The two nearest rows among all rows above each row, by straight-line distance, nearest first (none for the first three rows)
In the rows, zero is written as 100.
1: 105  58 139 102 116 112 114  46 124  86 100 118  82 117  91 100  89 115  99 111 114 120  95  83  64  89 109  96  31 104 131  74  65  91  73  96  75 106 123  79  77 115 120  93 117 112  99 130  59 116  45
2:  90 140 118  87 121  84 145 145  78  79  82  97 160 107 108 110 106 119  95  68  76  78  96  90  97 116 112 152 119  97  96  90  79 100 119 117 116  89  20  78  86  85 112  84  75 104  90  83  61 104 113
3: 117 152 124  95  76 105 140 111 105 112  72  90 105  89 106 109 102  94 145  92 100  99 101  93 126  96 106 129  93 107 113  87  86  95 110 105 122  83  57  72 120  79  73 102 111  91  91 115  57  42  48
4:  92 116  71  96  72  92  68 128  99 109 112  76  96  72 106 100  89  87 103 104  89  69  94  98  98 116  93 126 138  94  94 110 151 106 121  96 102 101  90 130 112 105  94 114  71  84 107  73 131 116 159 -> 2 3
5:  91 122 107 109  88  99 114 113  97 112  91  95 100  80 103 118 104  99 105  83  91  79 114  85 112 103  92 111 123 104  89 103 110  90 108 109 105  75  74 119 111 117  99 112 104  99  88  94 103  91 101 -> 4 3
6:  88 123  99 113 107 101  98 121  99  94  92  94 100  96  89 116 114 112 107  91  83  76  99 111  96 107  85  96 124 100 107 118 120  92 111 102 117  91 107  91 112 101  82 105  97 107 113  98 105  78 115 -> 5 4
7: 104  50  42 117  95 104  58 135  72  70 127 101  97 111  92  93 120  80  63 107  85  96 104  87 106  96  77  67 167 114  74 144 148 104  63  85  92 107 117 134 112 129 114 108  65 114 125  78 147 146 168 -> 4 6
8: 102 131  87 112  88 110  92 137 100 111  90  91 113  92 103  96 103 111 116  90  77  68 112 119 111 111  81 118 134 114  82 111  98 109 134 109 110 111  84  94 124  92  77 111 107  94  99  96 107  76 126 -> 6 5
9: 106 115 108  94  91 104 125 123  84 112  93  95 105  90 103 121  94 103 111  83 104  97  90 107 113  97  97 108 156 121  97 110  96  99 102  97 108  80  95  99 118 113  90  95  90  94 105  90  90 100  92 -> 5 6
10: 101 139 108  94  97  91 101  96 111 120  84  93  90  97  92  97 103  92 113  94 103  95 104 100 122 121  92 121 118  99  80  85 105 110 127 104 107 103  72 121 116  75 105  97 123 102  90  79  96  98  87 -> 5 8
11:  96 121  75 104  72  92 106 164  68 112  81  86  74  92 119 112  90  68 107  94  87  89  90 110 133 104  80 113 184 114  85 126 140  98 132  90 103  95 121  85 132 114  68  92  77  92 104  59 128  84 165 -> 4 8
12:  88 142 138 110  80 107 132 131  99 135  83  90  90  97  94 113  86 104 154  74 118  81 109 107 130 107  75 137 117 132 103  77  78 113 117 104 102 112  48  88 142  92  66  89 113  86  84  86  66  52  58 -> 3 10
13:  99  57  97 107 135 109  89  86  71  70 120 108  75 112 128 102  89 102  70 109 109 145 103  90  83  88 102  92 108 110 107 113 100  96  71  96  82 101 157  80  84 141  99  92  91 127 102 111  70 145 104 -> 1 9
14:  97  94  64 110  99 104  62 158  72  85 115  97  94  92 104 101 108  98  80  94  99  95 119  95 113 116  83 102 165 109  92 129 145 107  93  96 107  90 111 129 116 138  76 109  67 124 108  71 145 142 156 -> 7 4
15: 114 147 132 113  92 111 124 131  97 131 101  92  97  83 107 110  79 102 155  86 106 100  97 113 121  73  87  92 147 100  84  92  86 120 108 102 109 100  74  84 120  85  72  99 108  75  91 107  71  58  71 -> 12 3
16:  88  41  75  99 134  89  91  54  98  73 121 109  92 113  87  75 119 110  27 104 111 120 110  78  66  88 110  70  58 100 102 114  97 107  65  94  70 101 150 120  55 119 132  90  82 125 119 107 116 188 123 -> 13 1
17: 113  71  95  96 113 120 125  60 114 102 100 101  87 111  85 105 103  99  70 104  81 107 100 105  94 107 109  91  79 100 118 105  74 104  74 109  83 100 103 126  79 113 103 102 104 105  96 103  87 125  88 -> 1 13
18:  86  97  78 102 105  83  64 119  86  91 111  99  98  93  82  83 101  83  83 101  75 100  97 103  92 110  81  97 123 101  91 129 132 100 107  92  89 100  93 112 108 100  95 105  88 107  99  89 136 134 160 -> 4 14
19:  88  49  66 102 135 102  56  58  83  80 121 131  82 127  90  89 113  95  32 105  98 113  84  81  78  88 103  62  60 106 101 100 109  95  72  97  60 101 167  93  62 131 131  97  73 124 122 113 124 176 164 -> 16 13
20:  92  64  63 107 119 102  79 125  67  77 105  99  97 100 104 102 106  89  77 102  90 102 109 103 106  92 106  78 150 104  87 127 126 103  95 102 109  89 130 117 118 131  90 112  89 112 111  83 121 104 137 -> 14 18
21: 106  66 115  99 120  93 105  48 121  77 109 106  86 117  98  96 115 106  79 105 118 109 104 107  90  80 106 103  40  94 128  99  81 101  80  99 111 102  98  93  62 106 132  97  90 100  90 135  83 123  79 -> 1 17
22: 118  55 119 106 154 113 121  29 112  74  89 130  75 131  85  95 103 128  46 100 104 135  91 102  74  97 107  71  27  92 139  88  63  94  47  97  89  99 137  90  24 129 147  85 103 102  99 128  47 148  53 -> 1 21
23:  97  99  98 105 105  86  78 105  94 103 109  91 114  83 108  91  98 108  90 101 102  83  92  89  99 119 102 102 153 109  90 100  93  89 101  94 109 101  88  99 113 111  98 103  69  94 117 101 103  92 107 -> 9 6
24:  97  47  89 118 113 106  76 111  85  76 121 109  97 117  95 100 107  89  80 110  81  85  97 100  86 100 100  82 135  94 114 112 126 104  69  79  96  95 148 106  77 120 106  89  77 105 126 113  95 137 135 -> 20 13
25: 111 146 123  96  92  94 140  79 109 104  93  99 105  82  87 105  83 122 139  93 102 104  90 108  95 102  96 106  93 105  94  61  70 102 122 112 107 104  59  61 101  70  85  99 135  81  88 114  61  87  24 -> 3 15
26:  90 117 100  89  68  98 121 141  85 113 113  92  92  79 130 104  87  85 135  79 114  83  92 118 121  97  76  98 144  98  97  98  91 100 123 101 116  92  79  79 129  96  63  99 106 101  90  93 117  71  90 -> 9 15
27:  99 109 103 121  96 114 111 155  99  97 100  87  87  91 123 108  98  92 116  94 107  91 100 113 126 100  69 110 144 113 103 102 102  94 115 104 111  92  90  87 124 104  47  95  93 102  96  79 101  77 110 -> 26 9
28: 105  73 116 101 103 113 122  57  96 107 101 102  80 101  82  87 120 108  87 105 119 108  95  91  82  98 110 102  68  93 108  98  78 103  97 101  91  88 110  93  82  96 122  95 118 110 104 106 121 106  83 -> 17 21
29:  91  58  69 105 111  99  67 151  88  82 134 101 112  93 100 118 111  81  64  88  90  78 106  99 102 106  83  86 169 108  94 142 103  88  89  91  95 104 138 107 146 124 101 117  83 110 140  63 151 113 146 -> 20 14
30:  96  27  85  99 110 107  74  85  83  87 115 114  80 135  83 100 115 110  53 111 103 118  93  86  58  75 110  73  83 111 100 141 109  98  64  97  79  96 140 141  59 114 124  96  92 129 105  93 102 174 132 -> 16 19
31:  96  76  91 109 112 113  83  98 118  98 107 102  95  96  95  83  98 112  79  99 111 111  99  99 100 112 108  96  93 110 108 110 107  89 110  86  89  89 140 109  96 105 104  98  79 109 121  94 109 119 121 -> 24 23
32:  91  11 102 108 159 117 110 108  75  72 113 129  72 131 110 109  80 115  70  89 109 114  84 100  77  71  74  50 123 116 144 102  93  76  54  84  91 108 200  90  90 136 103  83  62 133 112  93  97 148  69 -> 13 24
33:  96 104  97  98  95  98 108 174  97 106 112  85  81  96 117 114  93 105 114  86  84  68  98 127 120 109  51 108 182 105  82 116 128  97 136  97  92 106 112  91 165  97  54 116  94 109 114  68 112  84 141 -> 11 27
34:  89  98 126  96 114 101 103  58 111  90  99 103  97 100  94 111 113 104  92  97  99 120  80 101  83  97 111 116  79 103 110  80  76 109  82 101 113 118 103  98  92  85 126 100 104 118  82 111  84 123  85 -> 28 21
35:  90  75  92 103 111 109 109  67 116  91 101 105 122 111  76  89 103  99  92  94 105 122  83 105  98  95 124 111  84  83 114  84  81  91  83  98  95 108 109  99  84 102 128  91 101 103  96  94  75 121  80 -> 34 17
36:  80 156 102  85  76  93 173 158  51  40  89  97 192 106 106 111 112 133  66  85  87  72  98  97  87 105 129 154 135 102  80  77  36  93 128 105 143  99   0  83  60  73 132  65  45 121  78  73  50 159  92 -> 2 9
37: 122 107 125 109 107 109 120  51 122 104  91 131  91 135 105  89  73 118  97 107 108 125  91  99 102  93 116  95  25  98 133  64  52  99  87  94 103 102  79  56  69  98 107  92  78  92  73 122  68  95  54 -> 1 21
38: 107 109 113 110 105  82 103  34 110  73  91 104 116 102  77  83 100 119 104 102 113 140 104  88  85 105 125  87  29  82 119  66  91 107  87 108  92 105  74 123  73  77 127 101 113  99  91 145  93 105  66 -> 21 34
39: 100 146  84 108  80  81  90 154  89 113  89  71 112  81 102 108 102  71 136  95  99  69 114 111 131 106  77 137 162  91  76 110 128 102 130 108 115 105  64  88 148  88  69 127 102  97 103  56 127  62 134 -> 8 33
40: 118 160 121  93  71  94 122  74 123 105  77  91 101  88  93 106  97 108 141 103 101 115 102 116 117 110 123 135  84 101  98  76  76 102 106 100 113 104  61 103 120  62  86  97 103  77  79 102  86  69  64 -> 3 25
41: 100  48  78  81 129 104  77  30  95  69 113 118 104 131  86  87 118 109  38 114 126 149 104 100  68  84 133  80  34  81 129 109 101  84  55 104  85 100 134 118  28 111 151  98  83 117 108 118 112 182 102 -> 16 30
42:  85 109 121  93  98 116 112 136  91 125  90  89  93 103 120 121  86 101 127  84  94  91 113 114 117 100  58 100 133 116 101  94 105 104 107 107 112 106 104  71 127 114  71 123  88  90  94  85 103  79  78 -> 27 26
43:  89  35 105  78 142 118  98  13 111  86  95 124  71 128 103  82  82 131  54 110 124 133 100  87  69  69 127  71  31  95 142  88  87  91  76  96  89  81 160 112  22 113 148  95 103 126 107 132  69 151  56 -> 22 41
44:  90  64  90 109 127 111  91  96  70  94 123 103  99 104  99  97  96 107  76  97  98 118  94  99  71 108  83  73  92 102 113 123 120  94 100 110  90 100 137 121  81 120 121  82  84 127 121 105 108 141 107 -> 31 24
45: 110 163  89 115  75 100  81 170  78 128  96  64 114  67 106  98 110  80 125  87  81  75  94 103 120 113  70 118 167  98  72 122 104 112 107  95 104 102  53  89 139  90  62 100  97  92 110  59 108  61 121 -> 39 8
46:  97 108  85 106  89  93  80 166  73  94  98  95 112  98 115 114  90  82 131  83  96  91  98 118 142 127  65 103 180 103  85 113 144 105 136  96  91  77  94  98 134 113  39 110  76  81 120  54 124  77 115 -> 33 11
47: 108  69 154  95 126 118 160  77 117 111  78 118  72 111 105  96 100 123 105  80 104 117  98 102  83  81 109  82  56 102 123  60  54 118  87 117 101  98 135  65  74 101  96  85 103 108  97 128  51  90  17 -> 1 37
48:  89  78  85  87 115  90  89  84 119  87 100  95 107  88  87  90 107 105  74 104 116 115 116  81  98 116 111  92 102 101 102 106 111  99  89  98 107 102 118 104  85 114 119 105 116 103 109 104 109 113 128 -> 31 35
49:  94  84 136 106 110 120 134 132 101 110  83  98  86  78 115 120  86 101 148  83 108 106 105  97 132 111  91  99 143 108 122  93  95 104  91  92  96  89 107  60 126 119  71 111  99  84  97  94  73  78  65 -> 42 9
50: 101 125  81 104  89  87  78 186  94 126  88  72 113 100 101 121 108  78 117  98 100  66  93  99 124 102  65 101 187 105  81 137 142  99 118  90 109 102 100 103 130 106  67  92  67  92 112  48 129  87 146 -> 11 46
51: 110 116 102 105  66 103 108 122  70 120  99  94 118  93  88  99  86 115 128 111 106  94 105 100  93 113  92 114 120  88  92 108 102 114 145  95 108 102  81  88 143  95  78 102 109 107 101  94 105  75  79 -> 8 26
52:  92 104  46 107  68  89  53 160  63  94 121  99 132  87  97  76 121  59  81 102  75  71 117  97 113 104  90  80 161  91  57 140 142  86 124  90  93 106  90 155 140 117  73 103  58  97 113  49 146 112 168 -> 14 4
53: 103  89  99 122 125 106 109 142 107 116 109 109  73 106 112 113  87  99 108 111  99 103 101  94 126  94  68  90 133 119 112  98  97 123 102  95  93 110  91  88 127 105  76  99  53  99 104  96  81  74  88 -> 27 42
54:  99  97 161  95 132 128 172 121 118  98  87 127  57 108 108 114  76 126 114  95 124 129  89  91 105  96  89  87 109 108 136  87  93 109  97 116  92  81 143  53 110 139  61  82  91 105  94 101  56  90  34 -> 49 47
55: 109  84  85 115 115 100 101 162  80 102 129 101  77  93 120 108  96  94 102  97  96  90 109  92 118  89  82  89 172 116 100 126 121 104 103  95  79 105 131 101 131 112  68  99  83 100 110  71 131  96 152 -> 20 33
56:  97  82  84  99 113  92  95  72 105  87 127 117 100 116 105  96 108  92  61 103  92 103  90  92  91 108 116 103  86  99  98 112 100  99 102 103 110 104 109 115  98 113 116  89  93 121 100  98 117 143 115 -> 48 31
57: 115  84 119 109 105  97 113  40 117  87  97 108  71 113  95  92 110 100  71 109 120 112  89  98  92  98 124  95  33  95 111  88  74 105  77  98  94 101 103 103  55 104 137  86 108 114  88 139  62 116  59 -> 21 1
58:  99 129  90 106  82  90  75 170  84 105  99  70 101 110 100  99 112  89 103 107  96  78 120  93 117 112  72 118 164 110  80 129 121 107 111  97 112 102  85  80 127 110  61  97  84  92 106  51 124  79 142 -> 50 39
59:  92 127 108  93  78 111  97 105 113 113 100  93 113  82 104 107  98  96 139  88 117  95 100 105 111 106  99 119  92  88  99 102  85  89 111 102 127 108  70 104 105  93  87 106 106  99  87  81 116  55  82 -> 10 5
60:  99 120 135 100  92 118 130  70 124 108  85  98  92  99  85 106  88 131 117  82 113 124  87  97  98  81 106 129  71  89 126  62  73 101 100  99 111  99  76  78  93  79  94 111 121  87  92 119  62  79  55 -> 25 40
61:  94 158 106  91  68  71 100  84 111 115  92  97 135  92  92  87 106  89 138 103 106  82  89  90 116 109 114 111  63  85  93  73  83 106 122 119 114  97  42  94  89  60 106 112 122  80  89  99 102  89  84 -> 40 59
62:  98 104 113 100  92 102  98  93 107 105  86  89 112 106 107  90  90 113 114 119  86  98 114  98 114 104 115 109  72  95 106  88  92 112 101 107 114  87  79  88  81  90  97 113 104 109  86 113  95 105  72 -> 34 59
63:  91  75 113 100 126 104 118  45 111  71  96 101 113 114 103  83 113 117  82 103 123 123 108  93  78  84 132  87  44 102 113  96  83  94  87  98 100 111 102 102  64  88 128  74 128 102  92 141  61 131  64 -> 57 21
64: 101  59  63 122 106 100  74 148  81  69 122  92 109 101 101  97 102  72  59 100  81  82  92  93  99  96  97  84 144 107  70 130 119  95  74 100  98 100 120 135 106 129  79 107  89 122 119  87 136 138 174 -> 7 20
65: 114  34  65  87 119  95  66  57  76  71 123 114 125 120  89  75 122 123  35 100  87 119 115  99  74 107 114  80  85 102  98 130 115  90  44  98  95  95 144 134  40 125 125 100  83 116 123 105 141 175 136 -> 16 30
66: 116 116 137  78  98 106 118  41 132 106 100  99 102  97  90  98  83 118 114 104 110 117  97 114  95  96 120 114  65 104  98  71  73  99  88 103 111 104  76  93  81  81 105  99 121  86  91 117  85  98  58 -> 60 34
67: 104  77 108 102 104  93 130  70 123 104 101 104  94 119 114  94  81  81  85  95 119 116 103  99  87 100 102  96  79 100 133  84  92  82  88  88 114 129 122 110  60 102 103  96  97  96  93 116  68 124  72 -> 35 21
68:  80  85  89  96 118  94  84  94  94  97 108 115 132  98 107  93 110  96  65 121  90  93 104  99  83 116 121 102 102  96 108 117 121 109  78 107  91  86  94 133 109  96 123 104  98 103 115  80 135 135 130 -> 56 48
69: 116  91 131  71 130 109 118  14 124  69  89 114 115 119  87  86 111 127  73 112 110 129  99  90  65  89 139 101  22  94 123  53  57  91  90  98  82 109  92  88  40  89 140  85 105 103  76 148  48 117  29 -> 63 57
70:  99  84  92  97  83  85  88 116  95  96 110  77 110  99 110  98 109  91 104  95  93  86 112  96  96 102 105 111 127 108  91 111 125 105  85  90 106 103 103 127 104  87  95 113 100 107 105  98 117  87 138 -> 23 6
71: 109  48  82 110 135 109  75 131  76  79 117 112  74  98 111 108 105  87  52  96  95 100  93 112  81  85  92  94 128 110  93 126 100  97  73  82  84  98 173 120  96 140  96  99  62 124 121  90 124 156 165 -> 24 64
72:  93  44  80 110 113  97  96 145  73  76 121 126  78 111 113 104 107  97  64  95  95  80 106  94  94 101  76  65 128  99 116 135 127  87  71  89  78 108 170 111  86 132 111 102  73 136 132  99 116 145 147 -> 71 24
73:  90  91 114  84  92 105 111  32 100  93  97 119  87 115  84  85 115 102  95 109 101 103  95  97  86  88 127 103   0 100 113  76  90  92  97  91 106 115  85 104  62  91 143 104 105  89  89 133  99 122  91 -> 21 57
74:  84 137  98 123  98  84 108 127  96 119  92  93 105  66  99  92  95  91 123 103  76  89 107 109 115 110  84  99 133  98  89  93 112 101 116 108 107 113  64 108 129  79  92 113  89 108  84  87 124  66 112 -> 8 5
75:  99 106  95 116  92 116 105 168  89 117 102 100  87  73 118 110  75 105 144  86  81  70 114  94 125 116  67  85 200 121  81 120 121 119 126  93 106 101 110  56 155 103  60  91  81 101 111  74 127  66 115 -> 33 46
76: 109 132 110  97  81 101 106 142 110 117  81 104 119  89 109 103  99  82 144  98  84  89  98 123 117 113  69 131 138 111  80 102  93  98 127  92 111  93  94  93 158 102  58 108  92  77 120  71 118  49 101 -> 8 27
77: 109  75  70 119  99 108  87 142  79  90 117  97  93 123 112 112 110  87  82  95  99 111  96  98  91 107  84  95 159 112  82 117 139 114 109  97  96  93 139 115 111 124  86 111  76 109  94  76 126 114 131 -> 20 14
78:  88 135  75 100  92  87  72 177  73 107 107  92  98 103 106  89  94  57 111  99 103  87  91 115 112  92  71  89 194 100  83 124 129  98 119 103 122  97  84 124 153 121  60 114  79 103 117  65 103  77 142 -> 50 58
79: 101  43  86 100 125 115  74  71 103  93 117 110  91 108  85 103 103 100  59 107 119 100  89  91  85  90 114  83  69 104 119 107 103  96  78  88  79 102 133 100  84 107 110  97  94 113 111 103 115 138 100 -> 31 56
80:  85  93  85 103 100  94  78  93  87  92  98 104 100 106  88  96 124 103  69 122 103 119 107 100  89  98 103  90  79 111  87  97 118  84 101 101 114  97 101 130  82  97 118 103  96  97 113  87 111 129 129 -> 48 56
81:  95  78  99  82 113 114  71  92  87 103  89 103  84  94 111  91 100  85  96  94 108  97 111 102  93 120  76  97 124 104 110 117  91 101 107  99  90  96 126  94 122 117  99  96  87 114 129  81  95 109 114 -> 31 23
82: 112  68 115  87 126  91 110   0 129  78  93 117 116 129  87 104 101 108  55 124 107 131  86  96  57  87 134  98   0  91 141  62  80 110  61  89  98  93  87 128  24  95 159  89 132 107  89 148  80 136  35 -> 69 57
83: 119 101 122  77 104 117 140   0 126  74 100 109 105 123  85  86 112 124  78  90  97 131  97  97  52  92 143 103  11  75 127  63  68  99  76  93  86  89  80  99  41  78 145  94  91 100  78 142  62 143  40 -> 69 82
84:  94  18  87 106 121  99  85  27 108  69 128 117  95 125  88  99 117 108  38 124 105 131  98  96  68  78 123  76  15  96 119 119  85  94  61  95  83 102 153 108  50 124 148  74 103 136 106 128 102 165 110 -> 41 16
85: 112 136  91 100  81  96  96 115  79 109  89  93  72  87  90  88  97 110 118  93 100  97 102 101 100  98  98 108 138 103  81 106 111 104 111 103 100  95  89 100 137  86  87 114  80  95 126  85 105  88 130 -> 8 6
